Each row has a name. Each piece below is followed by the name of the row it came from, unless a question asks for something else. Each question is about the rows just above it. Places in a row count from 0.

[-1.02 -2.59 -0.08 -2.36] : kig
[-0.28 -2.00 -0.17  1.55] : segom
[-0.63 -1.46  0.17 -1.48] : kepeg
[-1.30 -8.08 -0.23  6.49] : suvu
[-1.02 -2.59 -0.57 -2.36] : val
[-0.50 -1.30  0.80  2.17] : meb
[-0.50 -2.59 -0.57 -2.36] : kiv
[-0.50 -1.30  0.80  1.35] : gor
[-1.20 -2.73 -0.24 -2.45] : Fovaz
Where do [-1.02 -2.59 -0.57 -2.36] appear? => val
tags:
[-1.48] -> J794
[0.17] -> J124
[-0.63] -> J595
[2.17] -> J6
Look up the entry of kepeg at place 3 in the table: => J794
find: [-0.50 -1.30  0.80  1.35] => gor
find: [-0.63 -1.46  0.17 -1.48] => kepeg
find: [-1.46  0.17 -1.48] => kepeg

[-3.37  6.88  1.85  3.90 -5.49] = govu
[-3.30  9.24 -1.98  3.99 -1.48] = naf
[-2.80  8.58 -2.64  3.32 -0.20] = buka
[-3.02  5.62  2.47  4.08 -5.82] = Zuda
[-2.73  8.23 -2.33  3.16 -0.35] = Gim
[-3.15  6.77  1.40  4.43 -4.96] = dakeb
[-2.96  8.62 -1.94  3.68 -1.08] = kapo
[-3.37  6.88  1.85  4.40 -5.49] = rus
[-2.64  7.82 -2.11  3.19 -0.62] = Badu
[-3.56  7.89  0.99  4.58 -4.83] = Dag
Table of tags by key:
[3.19] -> J434
[4.43] -> J810
[4.44] -> J125
[4.08] -> J912
[3.32] -> J110
[3.90] -> J147
[3.91] -> J134
[3.16] -> J37
Look up the entry of govu at place 3 in the table: => J147
find: [-3.30  9.24 -1.98  3.99 -1.48] => naf
[-2.80  8.58 -2.64  3.32 -0.20] is in which row? => buka

